Each row is followed by its band, which names the range that a hidden value of the row falls in. A new part has a new value, new ranges and new names.
-162; 245; -347; 49; -403; 145; -145; 19; -161; 205; -319; 50; -154; -135; -50; -65; 99; 4; -195; -79; -36; 69; -139; -160; -163; 17; 95; -91; -41; 66; -278; 16; 5; 128; 213; 153; 122
D
-82; 178; 332; -13; -154; -328; 100; -172; -88; -33; -89; 137; -104; 206; -105; -217; -547; 166; -296; 33; -353; 88; -186; -378; 252; -359; -142; 295; 33; 41; 137; 174; -87; 43; -103; 191; 50
E
110; -231; 14; -61; 116; -41; 324; 43; -98; -195; 110; 20; 91; 95; -156; 89; 160; -319; 156; -151; 235; -239; -48; -83; 108; 53; -32; -233; -249; 25; -285; 3; -93; -5; -181; -86; 12
R
114; -109; 36; -96; 35; 169; -268; -21; 228; -65; 211; 223; -11; -98; 50; 27; -101; -32; -305; 56; -85; 236; 60; 200; -37; -205; 87; 142; -112; 38; -78; 326; 84; -300; -7; -75; 124
A
29; 266; 388; 112; -173; -26; 127; 18; -336; 54; 122; -170; 50; -83; -38; -140; -211; 114; 109; 19; 78; -180; 16; -223; -84; -89; -37; 75; -8; 210; 136; -24; -67; 218; 93; -12; -156
Y
134; 50; 289; -34; -82; -294; 116; 17; -197; -163; -70; 47; 76; 30; -204; -155; -282; 45; 58; -79; 24; -298; -27; -453; 187; -45; -50; -60; -41; 85; 71; 175; -81; 76; -89; 98; -146
W
-217; -493; 244; 161; 244; -644; 382; -75; 122; 32; -350; 421; -40; 410; -46; 105; -226; 84; -377; 213; -299; 230; -103; -103; 426; -197; -110; -58; -198; -479; 20; -108; -60; -175; -258; -46; 239
Y
90; -159; -43; -78; -40; 193; -210; -55; 222; -5; 87; 260; 51; -70; 30; 12; 11; -66; -324; 7; -82; 180; 6; 195; -124; -140; 120; 45; -171; -46; -106; 306; 113; -275; -28; -86; 183
A
96; 390; 393; 283; -237; -23; 144; 35; -469; 56; 86; -198; 76; 35; -98; -184; -269; 88; 219; -24; 1; -165; -69; -309; -14; -198; -177; 113; 45; 366; 239; -15; -172; 336; 206; 85; -260
Y
-31; -4; -1; -74; -124; 222; -117; -80; 92; 142; 86; 160; -85; -116; 54; -13; -50; -45; -349; -9; -47; 144; -12; 105; -133; -117; 106; 72; -184; -22; -140; 94; 43; -133; -30; -55; 226
Y
104; 228; -98; 203; -278; 173; -495; 222; -127; 184; -170; 92; -13; -376; 27; -33; 1; 217; -74; 72; 44; 89; 151; -47; -210; 30; 159; -94; 62; 169; 53; 173; 66; -9; 434; 49; -135
C
6; 238; -308; 32; -345; -67; 85; 260; -506; 73; -417; -125; -119; -269; -272; -35; 201; -124; 300; -282; 416; -533; -18; -617; 26; 399; 80; -540; -93; 155; -370; -210; -170; 373; 164; 200; -165
E
185; 204; 485; 242; -88; -91; 169; 64; -388; -51; 160; -157; 180; 35; -107; -136; -230; 67; 270; 4; 76; -236; 17; -252; 15; -146; -144; 46; -1; 293; 267; 51; -131; 229; 122; -9; -293
B
51; -85; 146; 93; 87; -111; -188; 207; -22; 12; 5; 102; -26; -231; 47; 101; -67; 159; -57; 186; 110; 70; 227; 13; 34; 22; 111; -88; -26; -17; 2; 52; 37; -128; 158; -100; -92
B
-126; 209; -178; 55; -352; 51; -191; 111; -187; 214; -318; 18; -80; -296; -10; -60; 89; 160; -117; 9; 82; -43; 26; -175; -229; 146; 191; -173; -8; 5; -159; -5; 77; 109; 249; 63; 14
E
138; 202; 174; 9; -168; -145; -277; 136; -146; -91; -76; 34; 31; -234; -87; -135; -253; 237; 7; 49; 14; -110; 109; -309; 16; -26; 76; 5; 114; 173; 110; 289; 39; 4; 189; 98; -223
W
91; 50; 222; 212; 70; -40; 237; 120; -249; -179; 225; -178; 196; 61; -23; 60; 72; -31; 347; 68; 114; -12; -11; 66; -41; -121; -103; 20; 40; 248; -16; 45; -27; 105; 168; -110; -238
X
104; -145; -15; -92; 9; 304; -347; -43; 300; 28; 227; 274; -5; -152; 111; 51; -31; -40; -408; 71; -92; 309; 82; 337; -150; -198; 147; 142; -162; -10; -87; 327; 132; -362; 11; -130; 207
W
-156; -163; 11; -235; 86; -13; 533; -46; -158; -39; 161; -106; -165; 41; -95; 119; 136; -376; 10; -159; 326; -278; -69; -134; 115; 126; 9; -205; -352; -80; -517; -322; -148; 102; -351; -106; 219
D
79; -220; 189; 114; 111; -98; 334; -28; -98; -10; 62; 152; 16; 240; -123; 54; -76; -243; -41; -89; 23; -76; -88; -105; 237; -139; -151; -101; -285; -22; -69; -89; -194; 6; -189; -44; 91
C
-197; -35; 92; 99; 61; -179; -64; 139; -32; 99; -60; 52; -162; -153; 121; 131; -70; 208; -174; 276; 8; 245; 144; 68; 38; -41; 93; 15; 6; -101; -101; -105; 44; -70; 152; -91; 29
E
-30; 359; 336; 131; -251; -113; 173; 47; -454; 52; 1; -242; 24; -90; -80; -168; -200; 151; 190; 4; 103; -253; -16; -361; -68; -31; -48; 26; 50; 237; 98; -74; -87; 330; 146; 55; -212
E
118; -1; -104; -23; 29; 228; -99; 71; 43; -155; 256; 26; 33; -80; 8; 96; 112; -153; 23; -23; 60; 161; -9; 204; -70; -131; 25; 52; -43; 212; -239; 220; 38; -139; 110; -63; -9
X
74; -100; 50; 71; 124; -71; -123; 245; -56; -108; 67; 7; 28; -216; 21; 144; 79; 59; 108; 147; 206; 20; 207; 59; 7; 65; 99; -141; -13; 55; -115; 73; 44; -101; 173; -123; -154
A
122; -34; -201; -46; -132; 254; -317; -58; 216; -43; 33; 282; 30; -30; -10; -27; 0; -89; -316; -55; -183; 270; -90; 165; -104; -224; 68; 105; -89; 81; -134; 421; 95; -259; 75; 33; 154
R
-262; 73; 5; 238; -32; -44; -280; 73; 82; 197; -78; 131; -184; -80; 230; 109; -124; 314; -378; 395; -274; 629; 62; 290; -57; -285; 54; 264; 112; -49; -4; 32; 104; -141; 335; -53; 99
D
-91; -63; 195; 32; 91; -182; -203; 149; 54; 61; -2; 123; -126; -244; 124; 97; -177; 278; -229; 284; 1; 216; 227; 52; 45; -41; 141; 43; 18; -107; 0; 22; 87; -175; 125; -102; 0
Y
1; 85; 190; 19; -112; -240; -18; 2; -106; 2; -136; 139; -78; 3; -101; -106; -326; 127; -169; 16; -119; -22; -34; -325; 181; -135; -31; 43; -16; 21; 51; 107; -64; 14; -6; 122; -14
Y
65; -70; 44; -57; -56; 194; -257; -62; 197; 92; 112; 271; -54; -106; 57; -8; -139; -5; -409; 30; -123; 226; 34; 142; -63; -193; 97; 121; -161; -23; -38; 230; 58; -255; -18; -49; 200
C
-48; -37; 67; -90; -112; 180; -273; -78; 207; 165; 63; 233; -61; -199; 128; -25; -114; 118; -474; 110; -124; 254; 67; 190; -198; -136; 191; 139; -124; -109; -36; 195; 156; -251; 10; -96; 238
Y
67; -90; 248; 58; 272; -226; -19; 359; -172; -201; 201; -161; 6; -300; 43; 204; 31; 130; 306; 245; 372; -89; 346; 5; 91; 142; 95; -158; 52; 96; -97; -51; 17; -40; 179; -191; -310
A
41; -400; -77; -178; 81; 85; 235; -88; 130; 21; 26; 282; -30; 72; -108; 99; 132; -377; -259; -199; 136; -138; -62; -1; 88; 57; 65; -256; -455; -222; -349; -37; -67; -180; -366; -107; 337
C
132; 130; 209; 48; -51; 13; 220; 55; -274; -203; 222; -201; 187; -3; -97; -49; 25; -79; 324; -65; 168; -209; -43; -102; -80; -52; -58; -9; -1; 278; -57; 111; -27; 144; 67; -50; -212
X
172; 185; 327; 174; -87; -67; 115; 128; -362; -123; 129; -195; 194; -57; -103; -89; -77; 53; 341; 3; 169; -256; 47; -206; -53; -38; -63; -37; 33; 290; 129; 94; -61; 201; 169; -28; -319
A
72; 149; 29; 155; -243; 76; -265; 101; -124; 152; -150; 107; 27; -211; -15; -77; -65; 157; -105; 31; -9; 14; 62; -106; -148; -21; 99; -61; -10; 91; 76; 144; 37; 13; 248; 37; -63
C
139; 157; 12; 117; -215; 28; -147; 231; -301; 52; -142; -56; 71; -314; -102; -46; 72; 77; 194; -56; 274; -295; 136; -267; -129; 201; 121; -283; -25; 161; -31; 42; -13; 141; 247; 22; -220
B
-103; 96; 10; 99; -67; -74; -108; 214; -181; 111; -100; -40; -130; -279; 46; 83; 15; 157; -5; 144; 167; 28; 158; -76; -39; 100; 121; -129; 7; 26; -134; -117; 9; 52; 227; -38; -77
E
11; 166; -44; 134; -249; 137; -248; 96; -118; 187; -127; 78; -35; -230; 15; -42; -14; 116; -133; 27; 12; 62; 49; -52; -170; -13; 107; -57; -30; 89; -17; 73; 32; 23; 251; 26; -9
Y

Next part:
102; 269; 105; -60; 71; -332; -254; -138; 140; -50; 153; 187; 195; 220; -177; -90; -72; -375; -292; -142; 156; -231; -22; 402; -280; -146; 64; -298; -161; 283; 354; -276; 207; -48; 152; 49; 71
<84>
-432; 108; -120; 100; -53; 400; 499; 117; 61; 182; -134; 13; -340; -79; -103; 47; 85; -194; 594; 7; -333; -53; -210; 285; 99; 552; 37; -167; 155; 162; -70; 17; -269; -90; -265; -25; -388
<68>
-378; 499; 38; 127; 296; -137; 69; 67; 110; 553; -143; 19; -250; -120; 78; -122; -106; 103; -25; -62; 200; -302; -141; 254; -307; -148; 22; -104; -113; -147; 319; -154; -85; -56; -234; -97; 70
<68>
65; 10; -104; -98; 68; 18; 290; -57; 187; -36; -437; 84; -52; -233; 253; -332; -217; 18; -128; 276; 309; -195; -34; -257; 171; -65; 214; 118; -8; -302; 142; -64; -237; -6; -228; -126; 246
<68>
-247; 80; 58; 248; -234; 127; -14; 355; -125; -196; 41; -190; 87; 33; 59; 100; -43; 68; -156; 180; -124; 6; 109; -149; -45; -128; -146; 159; -86; -306; 123; -35; -19; 127; 177; 125; 186
<77>
379; -94; 3; -257; 19; -63; 142; -189; 217; -190; -54; 58; 131; 21; -40; -387; -240; -474; 21; 37; 126; -130; 17; 7; 236; 118; 292; -51; -103; 259; -22; -184; -57; -7; -171; -88; 122
<66>
-384; 189; 98; 160; -181; 173; -11; 340; -202; 111; 225; -214; -12; 163; -166; 306; 199; -17; 49; -175; -294; 49; -64; 355; -274; 123; -304; -207; -37; 162; 81; 111; 105; 80; 170; 216; -241
<70>
177; 92; 22; -198; 415; -473; -101; -115; -119; 194; -103; -44; -42; -208; 80; -239; -96; -62; -452; -10; 551; -27; 153; 22; -4; -278; 310; 8; -428; 33; 111; 103; 227; 23; -232; -375; -5
<68>
-91; 288; 3; 151; 263; -396; -302; -5; -203; 64; 83; -53; -28; -29; -139; 140; 114; -41; -452; -117; 232; -2; 137; 350; -271; -216; 46; -152; -285; 0; 251; 93; 451; 30; 119; -154; -332
<77>
-273; -126; 48; 217; -347; 284; 31; 230; -74; -386; 211; -92; 146; 202; -117; 120; 59; -184; 119; 218; -357; 66; 50; -25; 85; 265; -70; 9; -25; 36; 63; -10; -88; 1; 239; 215; 1
<66>
-238; -114; -48; -176; -234; 468; 522; 32; 209; 47; -279; 76; -15; 14; 135; -189; 13; -5; 366; 188; -127; -161; -336; -42; 119; 492; -40; -217; 214; 109; 56; 83; -511; -123; -134; 235; 42
<80>
293; 77; -15; -263; 243; -364; -57; -254; 83; 8; -207; 2; 96; -118; 69; -280; -103; -126; -432; 1; 460; -120; 18; 64; -59; -221; 213; -75; -183; 2; 181; 35; 181; -5; -113; -154; -10
<66>
-17; 62; 9; -27; -86; 162; 126; -130; 259; -58; 69; 204; 97; 232; -175; -164; -36; -360; 236; -33; -148; -238; -204; 337; -6; 432; 53; -405; 71; 416; 174; -164; -148; -134; 49; 206; -91
<80>
-118; 178; 89; 81; 295; -346; -303; 1; -177; 211; 34; -193; 83; -58; 85; -80; 38; 288; -554; 44; 399; -51; 81; 34; -245; -261; 16; -76; -362; -161; 296; 242; 255; 4; 89; -38; -45
<80>
-234; 13; 27; 231; -136; 203; 95; 11; 233; -207; 4; -32; 81; 76; 48; -250; -201; -116; 165; 364; -158; -185; -33; -180; 115; 166; 115; 131; 8; -227; 195; -214; -285; -100; 22; 151; 263
<66>
465; -56; 27; -263; 35; -273; -145; -6; -216; -201; 142; -114; 172; 61; -219; 50; 63; -399; -375; -299; 162; 143; 184; 306; 7; -71; 63; -209; -255; 447; -95; 134; 474; 180; 74; -121; -310
<66>
-241; -363; -173; 187; -95; 256; 241; 52; -160; -439; -122; -5; -82; -133; 14; 22; 108; -53; 102; 479; -96; 190; 141; -266; 434; 428; 267; 144; -85; -135; -49; 271; -131; -77; -10; -134; -263
<68>
49; 153; -28; -229; 42; 109; 324; -104; 294; 249; -359; 46; -9; -82; 173; -343; -148; 22; 32; 2; 201; -309; -282; 54; -57; 97; 6; -207; 117; -8; 163; -44; -270; -44; -210; 111; 123
<80>
84; 300; 109; 18; 76; -213; -199; 68; 22; 124; 55; -123; 132; 70; -21; -75; -99; -29; -371; -162; 179; -174; 15; 206; -286; -287; -107; -128; -154; -15; 242; -92; 213; 108; 96; 91; 100
<70>
-408; 96; -48; 159; -220; 392; 351; 435; -184; 90; -80; -170; -215; -67; -15; 253; 126; 38; 257; -24; -301; 70; -61; 114; 1; 234; -207; -34; 75; -41; -81; 125; -129; 117; -59; 62; -211
<68>
39; 136; 73; -71; 22; -275; -182; 121; -183; -49; 43; -54; 126; 29; -28; 90; 49; -72; -470; -90; 224; 11; 108; 155; -206; -283; -45; -99; -243; 46; 183; 50; 278; 107; 136; -43; -2
<77>
-14; 102; 0; -12; 50; -193; -123; 67; -178; -48; -98; -195; 72; -85; 45; 77; 91; 117; -471; 1; 221; 46; 77; 57; -184; -249; -70; -11; -148; -183; 160; 212; 276; 100; 111; -13; -152
<66>
454; -38; 83; -155; 171; -450; -264; -92; -57; -246; 116; -3; 240; 16; -39; -264; -213; -345; -514; 22; 396; -22; 287; -51; 111; -292; 305; 41; -434; 143; 89; -109; 297; 94; 17; -232; 201
<77>
-233; 26; -3; -72; -185; 227; 162; 242; -257; 80; 51; -145; -39; 89; -163; 342; 343; -25; 43; -241; -212; 136; -139; 417; -184; 303; -286; -373; 41; 349; -29; 343; 126; 72; 116; 176; -509
<73>
-235; 86; 25; -54; -38; 200; 192; 17; 22; 178; 155; 23; -86; 168; -249; 62; 160; -306; 361; -197; -259; -52; -213; 511; -89; 500; -37; -424; 17; 545; 22; 55; -50; -101; -58; 116; -396
<73>
-41; 62; -16; -227; -165; 171; 328; 7; 158; 2; -150; 105; -10; 55; -42; -67; 1; -308; 199; -69; -91; -131; -214; 241; -31; 228; -18; -236; 131; 261; 54; -99; -180; -32; -108; 90; -47
<84>
112; 109; -99; 16; 0; -110; -45; 71; -229; -155; -64; -180; -10; -69; -157; 238; 182; -112; -301; -198; 27; 133; 98; 320; -110; -43; -93; -147; -40; 36; -12; 225; 444; 163; 122; -49; -543
<84>
168; 95; -13; -145; -373; 288; 276; 310; -15; -117; -130; -164; 75; 51; -50; 141; 8; -183; 8; -263; -207; -17; -90; 199; -74; 22; -323; -151; 204; 113; -103; -19; 38; 261; 67; 226; -79
<66>
286; -171; 32; -296; 197; -316; -9; -267; 99; -163; -110; 48; 162; -91; 120; -454; -211; -247; -301; 254; 442; -71; 109; -224; 215; -100; 429; 91; -321; 49; 109; -23; -24; -81; -182; -234; 249
<84>
-302; 247; 8; 202; -378; 365; 226; 446; -28; -41; -41; -113; -37; 83; -37; 245; 24; -38; 143; -83; -358; -79; -98; 171; -166; 52; -355; -75; 186; -112; 64; -125; -98; 166; 133; 261; 11
<77>
-327; 54; 27; -85; -57; 104; 209; 51; 10; 102; -30; 12; -68; 29; -24; -4; 87; -138; 164; 52; -76; -45; -156; 176; -76; 219; 18; -151; -27; 161; 108; 36; -161; -103; -95; 31; -90
<84>
-132; -64; 1; -28; 231; -78; 85; -170; 50; 77; -58; -115; -56; -121; 69; -315; -81; -52; 19; 255; 173; -39; 4; -101; 145; 153; 313; 74; -221; -44; 80; 115; -100; -145; -230; -155; -49
<70>
-117; -186; 8; -63; -160; 110; 100; 186; -195; -174; -140; -240; 112; -89; 174; 21; 88; 202; -276; 237; 96; 131; 48; -266; 54; -39; -71; 117; -102; -225; 38; 321; -36; 78; 71; 72; 34
<70>
-333; -151; 31; -181; -260; 355; 429; 19; 263; -43; -298; 76; 76; 1; 285; -292; -91; 58; 198; 431; -10; -192; -282; -313; 87; 226; 31; 36; 133; -157; 205; -27; -623; -170; -125; 218; 436
<70>
325; 21; 56; -130; 238; -482; -255; -148; -31; -158; -2; 0; 190; -55; 41; -273; -180; -189; -567; 94; 475; -60; 227; -78; 28; -344; 297; 60; -398; -22; 187; -52; 263; 40; -6; -231; 180
<77>
-303; -127; -54; 14; -282; 500; 459; 46; 256; -119; -269; 6; 9; -6; 175; -222; -75; 31; 346; 378; -197; -165; -249; -227; 174; 402; -4; 10; 229; -175; 102; -7; -539; -120; -84; 254; 176
<73>
233; -42; -37; -346; -40; 56; 357; -121; 287; -29; -426; 6; 72; -158; 258; -435; -255; -99; -66; 170; 269; -212; -140; -232; 140; -55; 147; 67; 69; -145; 67; -92; -289; 7; -262; -5; 327
<66>
-337; 284; -51; -76; 47; 146; 378; 151; 31; 410; -277; 12; -279; -144; 62; 35; 60; 31; 173; -115; 17; -145; -238; 278; -175; 113; -87; -192; 85; 27; 98; 32; -174; -7; -256; -35; -154
<68>

Next part:
201; -36; 23; -52; -14; -7; -83; -202; 8; 191; -112; -73; -76; 157; 62; -100; 209; 62; -25; -124; -7; -7; 77; -51; -104; -77; -21; -35; 29; 42; -78; -19; -161; 68; 47; 138; -124
N
114; 76; -2; -174; -125; 3; -265; -40; -52; 314; -49; -70; 165; -56; -192; -10; 136; 354; 88; -88; 162; -231; 83; 61; -368; 102; -197; 187; -182; -248; 177; 175; 236; 441; 339; 229; 135
Z
-99; 114; -266; -99; 43; 17; 94; -20; -63; -339; -124; 147; 80; 47; -24; -60; -298; -55; 59; -99; -5; -87; -179; -10; 280; -147; -105; 182; -16; -77; -101; 141; -189; -113; -213; 0; -126
P
131; -19; -58; 4; -134; 18; 48; -29; -38; 36; -73; -24; -19; 163; -38; -50; -16; 128; -64; -49; 8; 36; -16; -73; -45; 39; -42; -37; -38; -111; -149; 77; -67; 151; -12; 29; -136
P
167; -129; -74; 96; 120; 52; 35; 20; -128; 26; -79; -67; -106; 270; 34; -163; 132; 6; -315; 83; 8; 155; 206; -128; -56; -6; 188; -235; -17; 143; -178; -95; -169; -155; -99; -64; -123
P
83; -30; 16; -107; -59; 170; -169; 1; 2; 82; -19; -73; -30; 107; -94; 3; 107; 214; -119; -67; 142; 56; 109; -50; -157; 42; -6; 21; -97; -89; 8; -9; 3; -40; 167; 112; -44
S
-93; 88; -123; 0; -21; 253; 18; 253; -206; -301; 86; 44; 65; 230; -158; -32; -226; 254; -248; 15; 246; 170; 97; -52; 8; -7; 47; 45; -127; -17; -47; 53; -42; -244; 4; -119; -7
K
-116; 0; -93; -65; 6; 240; -9; 173; -88; -196; 69; 37; 41; 97; -117; 57; -186; 74; -166; -8; 115; 115; 8; -89; 83; -32; 31; 54; -60; -30; -13; 44; -44; -325; -29; -16; -54
S
200; -13; -48; 61; -79; 203; -121; 11; 12; -129; -22; -148; -170; 238; -51; -103; 77; 181; -273; 32; 247; 245; 135; -77; 6; 155; 121; -197; -176; -110; -108; -182; -125; -95; 53; -102; -184
F
255; -111; 139; -94; -66; -23; -245; -243; 156; 470; -74; -198; -85; -17; -16; -20; 384; 22; 16; -66; -26; -97; 105; -34; -243; 74; 1; -104; -30; -54; 107; -41; 7; 187; 194; 221; -58
L
168; 27; 15; -82; 15; -39; -124; -336; 92; 179; -87; -62; -61; 13; 97; -74; 169; -106; 146; -178; -19; -67; -47; -26; 80; -186; -103; 51; 54; 28; -14; -53; -236; -35; -12; 178; -158
K
-118; 53; -146; -56; -127; 209; 81; 54; -2; -307; 65; 74; 28; 25; -29; 132; -367; -63; 35; -110; 42; 106; -273; -119; 363; -74; -122; 129; 0; -173; -91; 63; -142; -245; -152; 4; -226
F
-46; -39; 46; -48; -135; 89; -5; 106; 26; 118; 106; -63; 78; -19; -148; 122; -85; -22; -42; 32; -32; -49; -44; -61; -43; 107; 40; -44; -22; -54; 169; 148; 100; -12; 32; 27; 12
Z
91; 79; -52; -50; -74; 56; -112; -175; 32; 6; -2; -76; -3; 12; 86; 22; -37; -79; 116; -144; 23; -80; -163; -57; 170; -27; -98; 35; 26; -69; 113; 0; -136; 104; -10; 105; -165
Z
264; -59; -6; 34; 259; -225; -88; -343; -15; 363; -162; -94; -62; 62; 108; -276; 390; -219; -12; -1; -108; -131; 199; -6; -83; -219; 81; -144; 53; 266; -29; -93; -259; -45; -99; 95; -42
P
62; -29; -48; 226; 82; -139; 180; -95; -47; 161; 130; -43; 43; -74; -32; -87; -75; -430; 11; 149; -123; 26; -72; -92; 275; -176; 44; -188; 26; 113; -55; -24; -194; -264; -329; -144; -107
K
83; 26; 159; -101; 66; -120; -174; -257; 52; 463; 34; -113; 84; -82; 16; -26; 265; -168; 168; -98; -106; -270; 59; 29; -154; -159; -7; 17; 108; 224; 329; 88; -54; 49; 88; 209; 96
Z
130; 110; -92; 110; -119; -33; 67; -31; -101; -39; 6; -38; 30; 155; -57; -124; -93; 85; -33; -3; 94; 19; -26; -20; 46; 8; -41; -61; -80; -73; -73; 57; -110; 170; -73; -101; -98
P
164; -82; 88; -24; 25; 125; -176; -65; -10; 223; 7; -148; -87; 154; -17; -54; 261; 94; -181; -18; 92; 86; 207; -77; -188; 8; 106; -130; -33; 90; 39; -99; -70; -106; 133; 85; -48
S
12; 125; -37; -40; -10; -71; -91; 15; -114; 227; 46; 11; 210; -80; -292; -110; 22; 195; 54; 33; 169; -150; 127; 96; -226; -93; -142; 160; -198; -113; 76; 167; 116; 78; 124; 36; 188
K
172; 136; -9; -72; -212; -54; -118; -334; 134; 155; -33; -63; 13; -94; 5; -1; 5; -3; 314; -212; 56; -113; -233; 7; 136; -89; -293; 155; -43; -260; -3; 34; -127; 245; 45; 172; -185
F
-31; -64; -78; 58; -14; 16; 162; 69; -3; -53; 26; 17; 6; 51; -104; -14; -147; -159; -111; 84; -80; 61; -44; -81; 147; -29; 80; -108; -10; 6; -98; 77; -105; -236; -214; -103; -101
N
321; -8; 157; 1; -170; -89; -156; -194; 30; 484; -52; -177; -33; 130; -102; -135; 370; 272; -13; -57; 90; -46; 204; 24; -407; 64; -45; -91; -99; -68; -3; 29; 28; 372; 249; 122; 10
N
119; -85; -20; 93; -63; 20; 81; -108; 55; 81; 35; -69; -78; 25; 15; 0; -30; -215; -28; 19; -70; 119; -102; -136; 211; -45; 4; -145; 15; -49; -140; -62; -175; -164; -175; -22; -230
K
200; -40; 178; -127; 125; -95; -296; -205; 39; 574; -71; -140; 18; 5; -164; -181; 526; 162; -43; -9; 90; -150; 394; 93; -499; -104; 49; -10; -102; 145; 150; -1; 34; -5; 276; 199; 200
F
-115; -148; 4; 38; 36; 123; 96; 155; 33; 21; 139; -40; 4; -22; -115; 109; -119; -284; -183; 144; -120; 78; -20; -134; 147; 15; 193; -181; 31; 95; 75; 37; -35; -428; -185; -83; -56
L
3; 65; 143; -113; -199; -9; -81; -141; 164; 267; 87; -68; 68; -107; -150; 92; 30; -26; 195; -114; -18; -137; -100; 32; -53; -50; -106; 89; 1; -74; 193; 154; 8; 33; 88; 129; 10
S
-71; -43; -135; 38; 93; 261; 10; 231; -253; -165; 112; 16; 57; 168; -30; 31; -173; 50; -269; 43; 110; 164; 59; -169; 76; -41; 67; -26; -26; 51; -40; -15; -49; -294; -57; -37; -69
L
-50; 134; -135; -96; -111; 74; -4; -66; 28; -181; -9; 64; 69; -32; -84; 28; -241; 15; 140; -133; 85; -37; -208; -5; 228; -97; -189; 199; -67; -204; -37; 101; -111; -63; -68; 47; -130
K
103; 99; -208; -8; 49; 139; -34; -50; -265; -207; -77; 51; 20; 258; 131; -114; -104; 193; -72; -172; 161; 83; -16; -108; 102; -157; -143; 128; -6; -24; -187; -30; -215; 35; -21; 74; -184
N
-128; 64; -25; 30; -192; 1; 113; 112; -39; 133; 214; 37; 231; -194; -274; 136; -297; -66; 140; 49; -4; -74; -202; -34; 93; -44; -185; 122; -87; -222; 64; 237; 130; -22; -64; -15; 32
S
102; -131; 191; 54; 134; -104; -2; -12; -57; 489; 51; -109; 22; 124; -140; -145; 350; -47; -207; 131; -88; -32; 372; -7; -380; -103; 240; -222; 33; 358; 95; 58; -24; -196; 27; 0; 173
N
51; 115; -19; -92; -58; 153; -161; -76; -51; -34; 19; -45; 19; 116; -7; -14; -1; 164; 9; -161; 174; 0; -1; -24; -5; -68; -85; 108; -36; -29; 83; 4; -104; -3; 114; 100; -69
S
82; 11; 150; -213; -63; 7; -288; -78; 63; 447; -28; -93; 92; -45; -255; -27; 314; 303; 26; -71; 125; -182; 233; 97; -481; 12; -66; 128; -142; -71; 200; 138; 174; 141; 351; 231; 200
S
-150; 89; -135; -99; -217; 183; 45; 88; 6; -229; 89; 68; 114; -62; -98; 195; -405; 5; 118; -125; 34; -19; -332; -82; 276; 7; -198; 196; -29; -283; 25; 177; -1; -24; -64; 53; -155
L
354; -9; 96; 269; -28; -177; 6; -228; -58; 430; 76; -213; -55; 107; 19; -213; 276; -125; -51; 96; 14; 50; 140; -58; -77; -44; 62; -312; -27; 116; -37; -121; -163; 145; -60; -89; -88
N
44; 13; 89; -73; -41; -160; 0; -220; 149; 311; -19; -31; 46; -98; -101; -36; 109; -176; 174; -59; -134; -182; -35; 47; -29; -150; -46; 25; 42; 52; 90; 139; -94; -40; -56; 100; 8
N
-98; 81; -235; 128; -42; 140; 108; 235; -197; -284; 158; 19; 142; 5; -109; 46; -417; -83; -106; 119; 106; 60; -171; -112; 302; 68; -20; -28; -115; -155; 31; 70; 7; -84; -182; -178; -89
Z
